Below are the code and all the weights of a small trained network. Each question names an input and a class and asks about switching units off, where a switched-off unit gives its printed mean instead of its output.

import numpy as np


def w(rows, s, z=0):
    codes = np.array(rows[::2]) - 128.0
    scale = np.full(codes.shape[1], s)
    scale[-1] = z or s
    return codes * scale


def f(y):
    return np.maximum(y, 0)


def log_softmax(a):
    a = a - a.max(-1, keepdims=True)
    return a - np.log(np.exp(a).sum(-1, keepdims=True))


def net(x, mask):
    res = np.array(x, float).reshape(1, 4) / 4 @ E
    y = f(res @ A[0][:, :-1].T + A[0][:, -1])
    res = res + np.where(mask, y, B[0][:, -1]) @ B[0][:, :-1]
    return log_softmax(res[-1] @ U[:, :-1].T + U[:, -1])


A, B = {}, {}
E = w([
[55,99,18,152,189,58,181],'x0',
[154,128,195,138,165,4,80],'x1',
[45,50,216,147,220,212,131],'x2',
[153,89,84,200,142,149,86],'x3',
],0.011)
A[0] = w([
[74,83,145,91,181,144,175,34],'N0',
[87,128,88,151,32,223,210,14],'N1',
[129,19,238,111,206,145,155,141],'N2',
[180,90,85,200,125,167,71,233],'N3',
[138,121,179,109,158,58,30,4],'N4',
[217,185,65,115,69,64,161,25],'N5',
[90,220,160,41,146,142,177,125],'N6',
[96,129,97,118,196,64,100,178],'N7',
[204,180,255,158,82,174,57,118],'N8',
[105,125,152,120,101,112,32,143],'N9',
],0.011,0.0039)
B[0] = w([
[201,159,68,112,71,202,90,191],'N0',
[150,71,194,52,81,17,154,187],'N1',
[69,64,62,105,99,135,69,254],'N2',
[117,157,137,1,218,64,111,181],'N3',
[143,107,213,98,71,32,98,190],'N4',
[80,117,124,161,82,194,41,211],'N5',
[60,174,177,75,204,88,99,186],'N6',
[92,98,62,55,86,107,205,196],'N7',
[85,163,37,136,93,129,193,246],'N8',
[104,146,137,79,111,85,186,166],'N9',
],0.0093,0.017)
U = w([
[157,60,139,151,35,213,1,102],'0',
[135,120,78,130,84,125,241,131],'1',
[194,36,217,86,70,89,140,54],'2',
[126,165,159,66,203,117,88,248],'3',
[136,74,171,143,122,131,134,132],'4',
[212,97,209,210,224,190,163,2],'5',
],0.0098,0.0049)

Each question gives the input, the list of numbers given to net, and the class t.
The units are the neurons (one row each of A and B). Each row of codes is followed by its name. A weight is (code - 128) times the scale printed after its matrix; where a second scale follows, it is the last column's (A, B and U).
mask holds one flag per neuron, in row order. A switched-off neuron (its flag False) gives its mean, the last column of its row in B, instead of its output. The means were averaged over made-up inputs and are rounded, as every weight is.
A unit's drop is (log p(t) with every unit on - log p(t) with that unit switched off) / (log p(t) with every unit on - log p(t) with every unit switched off).
The circuit of an input: a set's keep is (log p(t) with only the set's units on - log p(t) with every unit switched off) / (log p(t) with every unit on - log p(t) with every unit switched off). Starting from all 10 units, units are removed one at a time, each time the one whose removal leaves the highest keep (on an exact tie, the one counted first), for as long as the keep stays at least 0.8.
units of the circuit, in order: the units of the circuit, biggest drop first
top k neurons: the k neurons with the biggest drops, biggest first
drop when u is switched off: that unit's drop, to one decimal
input [-7,0,-2,-6], class 1: top 2 neurons : (N8, N3)
input [6,-2,7,2], class 0: units of the circuit, in order : (N0)
input [0,8,1,8], class 2: top 2 neurons : (N4, N6)
input [-6,-1,-5,-6], class 1: top 4 neurons : (N8, N2, N3, N4)
input [3,-6,3,1], class 2: top 2 neurons : (N1, N8)
input [4,-6,4,-6], class 2: top 4 neurons : (N1, N8, N3, N5)
input [4,-8,3,-5], class 2: top 2 neurons : (N1, N8)
input [-2,-1,3,6], class 3: top 2 neurons : (N3, N5)
input [3,-3,-1,8], class 3: top 2 neurons : (N3, N8)
input [4,-3,-6,-7], class 3: top 3 neurons : (N6, N2, N0)
input [2,-1,-8,8], class 0: top 2 neurons : (N5, N6)
input [7,8,0,-6], class 2: top 2 neurons : (N8, N4)
input [-3,3,5,-5], class 0: top 2 neurons : (N2, N3)
input [-3,-5,3,5], class 2: top 2 neurons : (N1, N6)
input [2,-3,2,-6], class 3: units of the circuit, in order : (N6)
input [-8,-2,-7,6], class 1: top 3 neurons : (N8, N2, N3)
input [-1,0,4,-3], class 0: units of the circuit, in order : (N3, N2)
input [3,-3,-5,-3], class 0: drop when N5 is switched off : 0.7
input [-7,-8,0,0], class 2: drop when N7 is switched off : 0.2
input [1,3,4,7], class 3: units of the circuit, in order : (N3)
input [-6,6,0,5], class 1: drop when N7 is switched off : -0.1
input [-2,4,-4,-1], class 0: drop when N8 is switched off : 0.0
